Here is a tiny trained network, its code and every weight. The questions are about switching its units off for an input and a target symbol, where a switched-off unit gives its printed mean instead of its output.

import numpy as np


def w(rows, s, z=0):
    codes = np.array(rows[::2]) - 128.0
    scale = np.full(codes.shape[1], s)
    scale[-1] = z or s
    return codes * scale


def norm(h):
    return h / np.sqrt((h * h).mean(-1, keepdims=True) + 1e-5)


def f(y):
    return y / 2 * (1 + np.tanh(0.7978845608 * (y + 0.044715 * y**3)))


def softmax(a):
    e = np.exp(a - a.max(-1, keepdims=True))
    return e / e.sum(-1, keepdims=True)


def log_softmax(a):
    a = a - a.max(-1, keepdims=True)
    return a - np.log(np.exp(a).sum(-1, keepdims=True))


def net(x, mask):
    ids = ['γδζηθλμξπστω'.index(c) for c in x.split()]
    T = len(ids)
    res = E[ids] + P[:T]
    u = 0
    for l in range(3):
        q, k, v = (norm(res) @ M[l].T for M in (Q, K, V))
        z = softmax(np.where(np.tri(T) > 0, q @ k.T / 2**0.5, -1e9)) @ v
        res = res + np.where(mask[u], z, O[l][:, -1]) @ O[l][:, :-1]
        u += 1
        y = f(norm(res) @ A[l][:, :-1].T + A[l][:, -1])
        res = res + np.where(mask[u : u + 8], y, B[l][:, -1]) @ B[l][:, :-1]
        u += 8
    return log_softmax(norm(res)[-1] @ U[:, :-1].T + U[:, -1])


Q, K, V, O, A, B = {}, {}, {}, {}, {}, {}
E = w([
[108,133,114,162,171,105],'γ',
[174,67,136,108,146,115],'δ',
[148,154,153,183,133,158],'ζ',
[115,83,162,140,253,91],'η',
[62,145,97,143,116,176],'θ',
[99,148,154,160,129,176],'λ',
[69,131,179,130,101,61],'μ',
[137,132,139,53,162,142],'ξ',
[107,157,75,92,144,146],'π',
[190,144,167,137,191,103],'σ',
[137,160,94,112,139,143],'τ',
[144,75,90,175,81,154],'ω',
],0.029)
P = w([
[221,254,154,78,79,225],'0',
[146,131,96,171,146,136],'1',
[129,128,60,169,147,114],'2',
[138,111,70,196,147,89],'3',
[136,115,62,198,144,74],'4',
[138,113,70,193,151,82],'5',
[134,114,77,197,156,86],'6',
[141,116,74,193,153,78],'7',
[139,110,80,188,162,92],'8',
[120,110,70,168,165,99],'9',
[126,113,76,172,162,100],'10',
[143,114,77,181,157,107],'11',
[141,114,83,171,161,109],'12',
[138,117,96,160,161,138],'13',
],0.0068)
Q[0] = w([
[125,124,89,156,69,152],'0.h0',
[151,170,6,123,136,119],'0.h0',
],0.017)
K[0] = w([
[31,235,74,207,134,181],'0.h0',
[101,254,136,52,53,153],'0.h0',
],0.0079)
V[0] = w([
[124,201,92,132,87,195],'0.h0',
[103,145,108,182,254,144],'0.h0',
],0.0073)
O[0] = w([
[154,201,241,148,50,253,153],'0.h0',
[152,201,100,218,186,2,255],'0.h0',
],0.0086,0.0045)
A[0] = w([
[107,159,136,108,123,69,145],'0.n0',
[157,86,138,117,77,176,85],'0.n1',
[102,99,178,194,10,27,143],'0.n2',
[64,157,169,97,175,129,172],'0.n3',
[86,143,80,186,175,144,183],'0.n4',
[62,85,118,139,170,115,2],'0.n5',
[69,183,220,183,119,135,201],'0.n6',
[116,108,88,175,62,191,114],'0.n7',
],0.012,0.0071)
B[0] = w([
[86,124,249,127,120,148,157],'0.n0',
[183,57,143,108,139,171,128],'0.n1',
[102,88,107,112,252,139,169],'0.n2',
[162,114,173,146,154,81,173],'0.n3',
[166,161,96,188,83,159,255],'0.n4',
[75,181,145,121,109,125,128],'0.n5',
[67,120,70,139,103,95,239],'0.n6',
[172,78,145,109,140,96,175],'0.n7',
],0.013,0.0094)
Q[1] = w([
[157,255,99,65,65,206],'1.h0',
[226,78,180,30,200,121],'1.h0',
],0.0082)
K[1] = w([
[112,159,182,83,68,247],'1.h0',
[99,132,123,72,87,81],'1.h0',
],0.015)
V[1] = w([
[151,30,63,101,145,252],'1.h0',
[206,62,17,164,207,1],'1.h0',
],0.0061)
O[1] = w([
[92,20,104,178,163,88,97],'1.h0',
[181,93,98,118,111,246,254],'1.h0',
],0.011,0.0084)
A[1] = w([
[82,86,126,131,152,59,1],'1.n0',
[178,5,105,128,125,175,68],'1.n1',
[104,5,43,94,121,212,136],'1.n2',
[105,80,177,186,101,172,101],'1.n3',
[146,94,145,212,118,132,74],'1.n4',
[183,147,88,126,90,160,84],'1.n5',
[150,98,121,81,151,175,152],'1.n6',
[57,93,147,148,76,165,38],'1.n7',
],0.013,0.0068)
B[1] = w([
[22,91,161,134,103,209,131],'1.n0',
[171,96,43,221,93,67,219],'1.n1',
[215,105,87,254,149,187,255],'1.n2',
[230,44,92,183,35,108,144],'1.n3',
[154,108,27,54,166,90,186],'1.n4',
[90,50,134,182,123,170,202],'1.n5',
[108,61,171,162,97,14,186],'1.n6',
[207,197,82,145,95,238,127],'1.n7',
],0.0097,0.0072)
Q[2] = w([
[107,121,59,145,86,185],'2.h0',
[194,3,126,145,185,101],'2.h0',
],0.013)
K[2] = w([
[214,129,77,175,120,102],'2.h0',
[105,6,123,165,153,148],'2.h0',
],0.013)
V[2] = w([
[6,78,132,159,217,216],'2.h0',
[90,140,213,254,101,100],'2.h0',
],0.0078)
O[2] = w([
[53,141,181,240,117,79,145],'2.h0',
[110,88,247,104,155,151,253],'2.h0',
],0.015,0.0038)
A[2] = w([
[229,135,179,148,98,167,1],'2.n0',
[188,146,183,139,112,103,32],'2.n1',
[113,79,94,189,143,160,90],'2.n2',
[108,162,254,91,149,86,84],'2.n3',
[120,71,136,37,102,89,112],'2.n4',
[83,113,129,204,138,172,163],'2.n5',
[63,47,220,158,117,65,136],'2.n6',
[128,75,232,161,198,65,120],'2.n7',
],0.013,0.0083)
B[2] = w([
[160,147,202,220,34,43,141],'2.n0',
[127,151,91,177,70,43,125],'2.n1',
[141,123,99,124,20,92,225],'2.n2',
[115,42,125,197,139,72,171],'2.n3',
[77,69,145,34,100,118,132],'2.n4',
[60,103,147,82,93,90,255],'2.n5',
[6,226,28,229,221,192,190],'2.n6',
[18,123,60,66,122,215,207],'2.n7',
],0.012,0.0094)
U = w([
[158,150,95,113,107,237,80],'γ',
[172,8,113,177,160,125,56],'δ',
[103,115,154,125,75,117,75],'ζ',
[164,152,65,111,215,160,65],'η',
[115,111,190,160,121,38,96],'θ',
[120,160,141,122,120,165,58],'λ',
[52,110,140,177,161,142,199],'μ',
[116,58,165,67,99,127,254],'ξ',
[120,120,200,127,74,187,189],'π',
[179,188,188,174,154,99,203],'σ',
[121,149,84,125,100,77,4],'τ',
[131,171,85,69,112,105,171],'ω',
],0.014,0.0041)

Each question gives the input, a string of symbols that net reads in full, and the target symbol t.
The units are the heads (2 rows each of Q, K, V and O) and the neurons (one row each of A and B). Each row of codes is followed by its name. A weight is (code - 128) times the scale printed after its matrix; where a second scale follows, it is the last column's (O, A, B and U).
mask holds one flag per unit, layer by layer, with each layer's heads first. A switched-off unit (its flag False) gives its mean, the last column of its rows in O or B, instead of its output. The means were averaged over made-up inputs and are rounded, as every weight is.
A unit's drop is (log p(t) with every unit on - log p(t) with that unit switched off) / (log p(t) with every unit on - log p(t) with every unit switched off).
The circuit of an input: a set's keep is (log p(t) with only the set's units on - log p(t) with every unit switched off) / (log p(t) with every unit on - log p(t) with every unit switched off). Starting from the 12 units with the biggest drops (on a tie, the unit counted first), units are removed one at a time, each time the one whose removal leaves the highest keep (on an exact tie, the one counted first), for as long as the keep stays at least 0.8.
circuit, biggest first: the units of the circuit, biggest drop first
top k neurons: the k neurons with the biggest drops, biggest first
k most important neurons of layer l: the k neurons of layer l with the biggest drops, biggest first
input μ ζ ξ μ θ θ η λ τ η μ θ σ π, target δ: circuit, biggest first => (0.h0; 0.n6; 1.h0; 1.n2)
input σ λ δ η π σ ξ μ σ σ π, target γ: top 2 neurons => (1.n2; 1.n6)
input π τ σ ξ θ λ π θ π τ, target ω: top 3 neurons => (0.n0; 0.n4; 1.n5)
input ξ σ μ δ δ μ λ ω τ, target η: top 2 neurons => (0.n7; 1.n1)
input λ ω π τ θ μ σ π, target θ: top 4 neurons => (1.n4; 0.n2; 2.n3; 1.n5)
input τ σ δ σ λ ω γ δ σ ω π ω μ λ, target δ: 2 most important neurons of layer 1 => (1.n2; 1.n3)
input σ π η ζ τ τ, target γ: circuit, biggest first => (2.h0; 0.n2; 0.h0)
input θ γ λ θ μ δ ω θ, target δ: top 2 neurons => (0.n6; 0.n7)
input θ σ δ θ θ ξ π μ ω θ τ, target μ: circuit, biggest first => (1.h0; 0.h0; 2.n6; 2.h0)
input ζ ζ σ σ θ, target γ: circuit, biggest first => (2.h0; 0.n2; 1.n7)
input π ξ θ ξ σ π γ, target γ: circuit, biggest first => (2.h0; 1.h0; 0.n2)
input θ π μ π, target μ: top 3 neurons => (1.n4; 0.n4; 0.n1)
input σ π η μ π λ ω θ δ ω λ θ, target δ: circuit, biggest first => (0.n7; 1.n2)
input σ σ σ π λ, target γ: circuit, biggest first => (2.h0; 1.h0)
input μ μ μ τ η σ λ, target γ: circuit, biggest first => (1.h0; 2.h0)
input ξ λ η τ, target η: top 4 neurons => (0.n7; 0.n6; 1.n2; 0.n2)
input τ ω η π ω π, target ξ: top 4 neurons => (1.n5; 0.n2; 0.n0; 0.n4)
input γ π ω σ η η π τ τ γ ξ, target ξ: top 2 neurons => (0.n6; 1.n6)
input τ ξ σ λ π, target ξ: top 4 neurons => (1.n5; 0.n2; 0.n0; 1.n4)
input λ η π τ λ ζ ω τ σ τ, target θ: top 2 neurons => (1.n4; 0.n4)
input π σ η σ τ θ δ π π η τ, target ω: top 4 neurons => (0.n0; 1.n5; 1.n2; 1.n6)
input τ μ γ, target ω: 2 most important neurons of layer 1 => (1.n5; 1.n2)
input λ θ ζ μ τ ξ ζ μ ζ μ γ γ τ, target θ: 2 most important neurons of layer 1 => (1.n5; 1.n4)
input γ λ π, target π: 2 most important neurons of layer 2 => (2.n6; 2.n7)
